Here is a tiny trained network, its code and every weight. The questions are about switching its units off for an input and a class, where a switched-off unit gives its printed mean instead of its output.

import numpy as np


def w(rows, s, z=0):
    codes = np.array(rows[::2]) - 128.0
    scale = np.full(codes.shape[1], s)
    scale[-1] = z or s
    return codes * scale


def f(y):
    return np.maximum(y, 0)


def log_softmax(a):
    a = a - a.max(-1, keepdims=True)
    return a - np.log(np.exp(a).sum(-1, keepdims=True))


def net(x, mask):
    res = np.array(x, float).reshape(1, 5) / 4 @ E
    y = f(res @ A[0][:, :-1].T + A[0][:, -1])
    res = res + np.where(mask, y, B[0][:, -1]) @ B[0][:, :-1]
    return log_softmax(res[-1] @ U[:, :-1].T + U[:, -1])


A, B = {}, {}
E = w([
[203,91,94,86,184,227],'x0',
[174,134,12,2,77,57],'x1',
[196,122,62,176,182,163],'x2',
[65,54,84,96,148,73],'x3',
[54,238,165,133,239,118],'x4',
],0.0047)
A[0] = w([
[125,124,138,114,83,105,41],'n1',
[130,81,58,76,155,134,202],'n2',
[133,92,72,71,140,130,197],'n3',
[144,134,138,117,119,123,142],'n4',
[92,150,102,118,98,15,193],'n5',
[136,169,70,171,231,178,208],'n6',
[51,112,140,122,158,52,162],'n7',
[168,157,133,102,104,137,255],'n8',
[156,68,127,210,116,172,192],'n9',
[101,44,122,147,148,128,106],'n10',
[66,173,249,175,188,132,210],'n11',
],0.017,0.002)
B[0] = w([
[142,165,78,113,153,181,146],'n1',
[126,48,100,93,134,166,191],'n2',
[151,50,137,103,188,154,185],'n3',
[123,156,122,134,132,161,137],'n4',
[170,153,97,207,187,65,195],'n5',
[193,99,46,198,169,178,202],'n6',
[155,185,150,173,164,65,191],'n7',
[131,197,125,181,136,205,162],'n8',
[100,159,252,204,176,115,188],'n9',
[107,189,164,60,125,93,162],'n10',
[96,62,237,97,109,233,251],'n11',
],0.021,0.013)
U = w([
[99,204,56,113,23,130,122],'0',
[192,145,2,169,173,103,154],'1',
[110,89,93,36,129,75,27],'2',
[86,129,50,79,29,65,7],'3',
[88,230,176,149,125,51,145],'4',
[98,54,160,92,110,215,189],'5',
],0.0066,0.0018)

Each question gives the input, the list of numbers given to net, and the class t.
The units are the neurons (one row each of A and B). Each row of codes is followed by its name. A weight is (code - 128) times the scale printed after its matrix; where a second scale follows, it is the last column's (A, B and U).
mask holds one flag per neuron, in row order. A switched-off neuron (its flag False) gives its mean, the last column of its row in B, instead of its output. The means were averaged over made-up inputs and are rounded, as every weight is.
A unit's drop is (log p(t) with every unit on - log p(t) with that unit switched off) / (log p(t) with every unit on - log p(t) with every unit switched off).
The circuit of an input: a set's keep is (log p(t) with only the set's units on - log p(t) with every unit switched off) / (log p(t) with every unit on - log p(t) with every unit switched off). Starting from all 11 units, units are removed one at a time, each time the one whose removal leaves the highest keep (on an exact tie, the one counted first), for as long as the keep stays at least 0.8.
units of the circuit, in order: the units of the circuit, biggest drop first
top k neurons: the k neurons with the biggest drops, biggest first
drop when u is switched off: that unit's drop, to one decimal
input [0,6,3,7,-7], class 2: units of the circuit, in order => [n11, n6, n2]
input [-1,5,-7,1,-8], class 1: top 2 neurons => [n11, n5]
input [-6,6,-6,3,6], class 4: units of the circuit, in order => [n7]
input [0,8,4,3,1], class 1: top 2 neurons => [n11, n5]
input [7,-4,-8,8,-5], class 2: top 2 neurons => [n11, n10]
input [3,-1,2,0,0], class 1: top 2 neurons => [n11, n6]
input [-3,1,-1,2,-3], class 1: top 2 neurons => [n11, n9]
input [-7,-4,1,7,6], class 4: top 2 neurons => [n7, n5]
input [-1,-4,-2,-2,-5], class 4: top 4 neurons => [n11, n2, n9, n3]
input [-1,2,-2,-3,-3], class 1: top 2 neurons => [n11, n9]
input [4,-5,6,-7,-7], class 4: top 2 neurons => [n9, n11]
input [-5,-4,-4,7,5], class 4: top 3 neurons => [n7, n5, n2]
input [5,7,8,-2,5], class 1: top 2 neurons => [n11, n6]
input [-4,3,-4,0,5], class 4: top neuron => [n6]
input [-5,5,1,3,4], class 1: drop when n5 is switched off => 0.1
input [-2,8,-6,8,-4], class 1: drop when n5 is switched off => 0.1
input [0,7,-6,3,0], class 1: drop when n10 is switched off => 0.0
input [-8,-1,-6,2,1], class 4: drop when n7 is switched off => 0.1
